Below are the code and all the weights of a small trained network. Each question names an input and a class and asks about switching units off, where a switched-off unit gives its printed mean instead of its output.

import numpy as np


def w(rows, s, z=0):
    codes = np.array(rows[::2]) - 128.0
    scale = np.full(codes.shape[1], s)
    scale[-1] = z or s
    return codes * scale


def f(y):
    return y / 2 * (1 + np.tanh(0.7978845608 * (y + 0.044715 * y**3)))


def log_softmax(a):
    a = a - a.max(-1, keepdims=True)
    return a - np.log(np.exp(a).sum(-1, keepdims=True))


def net(x, mask):
    res = np.array(x, float).reshape(1, 4) / 4 @ E
    y = f(res @ A[0][:, :-1].T + A[0][:, -1])
    res = res + np.where(mask, y, B[0][:, -1]) @ B[0][:, :-1]
    return log_softmax(res[-1] @ U[:, :-1].T + U[:, -1])


A, B = {}, {}
E = w([
[211,197,68],'x0',
[255,29,155],'x1',
[161,184,239],'x2',
[128,129,128],'x3',
],0.0089)
A[0] = w([
[250,38,179,67],'n0',
[83,91,22,254],'n1',
[201,62,136,202],'n2',
[137,165,212,182],'n3',
[246,191,62,105],'n4',
[201,216,66,208],'n5',
[194,252,53,165],'n6',
[160,39,123,149],'n7',
[206,67,154,167],'n8',
[104,74,141,124],'n9',
[25,177,57,221],'n10',
[128,30,10,154],'n11',
[173,138,47,87],'n12',
],0.019,0.0072)
B[0] = w([
[60,114,20,243],'n0',
[50,98,46,228],'n1',
[188,151,63,218],'n2',
[115,211,161,206],'n3',
[82,62,39,219],'n4',
[80,39,176,225],'n5',
[145,59,242,234],'n6',
[193,158,105,190],'n7',
[138,142,47,216],'n8',
[139,125,94,155],'n9',
[1,179,164,249],'n10',
[244,118,196,219],'n11',
[90,51,141,171],'n12',
],0.036,0.018)
U = w([
[80,115,75,253],'0',
[125,216,173,165],'1',
[251,131,98,188],'2',
[149,205,81,57],'3',
[93,117,148,14],'4',
[139,126,223,137],'5',
[195,75,87,13],'6',
],0.013,0.0055)

Each question gives the input, the list of numbers given to net, and the class t.
The units are the neurons (one row each of A and B). Each row of codes is followed by its name. A weight is (code - 128) times the scale printed after its matrix; where a second scale follows, it is the last column's (A, B and U).
mask holds one flag per neuron, in row order. A switched-off neuron (its flag False) gives its mean, the last column of its row in B, instead of its output. The means were averaged over made-up inputs and are rounded, as every weight is.
A unit's drop is (log p(t) with every unit on - log p(t) with that unit switched off) / (log p(t) with every unit on - log p(t) with every unit switched off).
The circuit of an input: a set's keep is (log p(t) with only the set's units on - log p(t) with every unit switched off) / (log p(t) with every unit on - log p(t) with every unit switched off). Starting from the 12 units with the biggest drops (on a tie, the unit counted first), units are removed one at a time, each time the one whose removal leaves the highest keep (on an exact tie, the one counted first), for as long as the keep stays at least 0.8.
circuit, biggest first: the units of the circuit, biggest drop first
unit that matters most: the unit with the biggest drop
k most important neurons: the k neurons with the biggest drops, biggest first
drop of u: that unit's drop, to one decimal
input [-4,1,1,-7], class 3: unit that matters most	n11
input [5,0,-8,-6], class 4: 3 most important neurons	[n1 n11 n4]
input [-7,5,1,-6], class 3: 3 most important neurons	[n0 n6 n11]
input [7,0,2,0], class 5: 2 most important neurons	[n6 n0]
input [2,0,-4,-5], class 4: circuit, biggest first	[n0 n1 n11 n8]
input [7,-1,-4,-6], class 4: 3 most important neurons	[n4 n6 n1]
input [4,-8,-8,0], class 4: 2 most important neurons	[n1 n6]
input [-2,-2,1,-1], class 1: 3 most important neurons	[n0 n4 n1]
input [8,7,0,1], class 6: 2 most important neurons	[n10 n2]
input [-4,5,1,-2], class 3: 3 most important neurons	[n0 n6 n11]
input [1,-4,-1,-3], class 4: 3 most important neurons	[n0 n4 n8]
input [3,-1,0,1], class 4: 2 most important neurons	[n11 n0]
input [8,-4,-8,-3], class 4: 3 most important neurons	[n1 n6 n4]
input [8,-3,2,-1], class 5: circuit, biggest first	[n6]
input [3,-8,-4,3], class 4: 2 most important neurons	[n1 n6]
input [-7,-6,2,-1], class 1: 2 most important neurons	[n0 n4]
input [-8,3,-8,6], class 2: drop of n11	0.3
input [4,5,-4,7], class 6: drop of n11	0.1
input [4,-5,2,1], class 5: drop of n0	0.1
input [-1,-1,3,7], class 1: drop of n6	0.2
input [-1,2,-6,-8], class 2: circuit, biggest first	[n11]
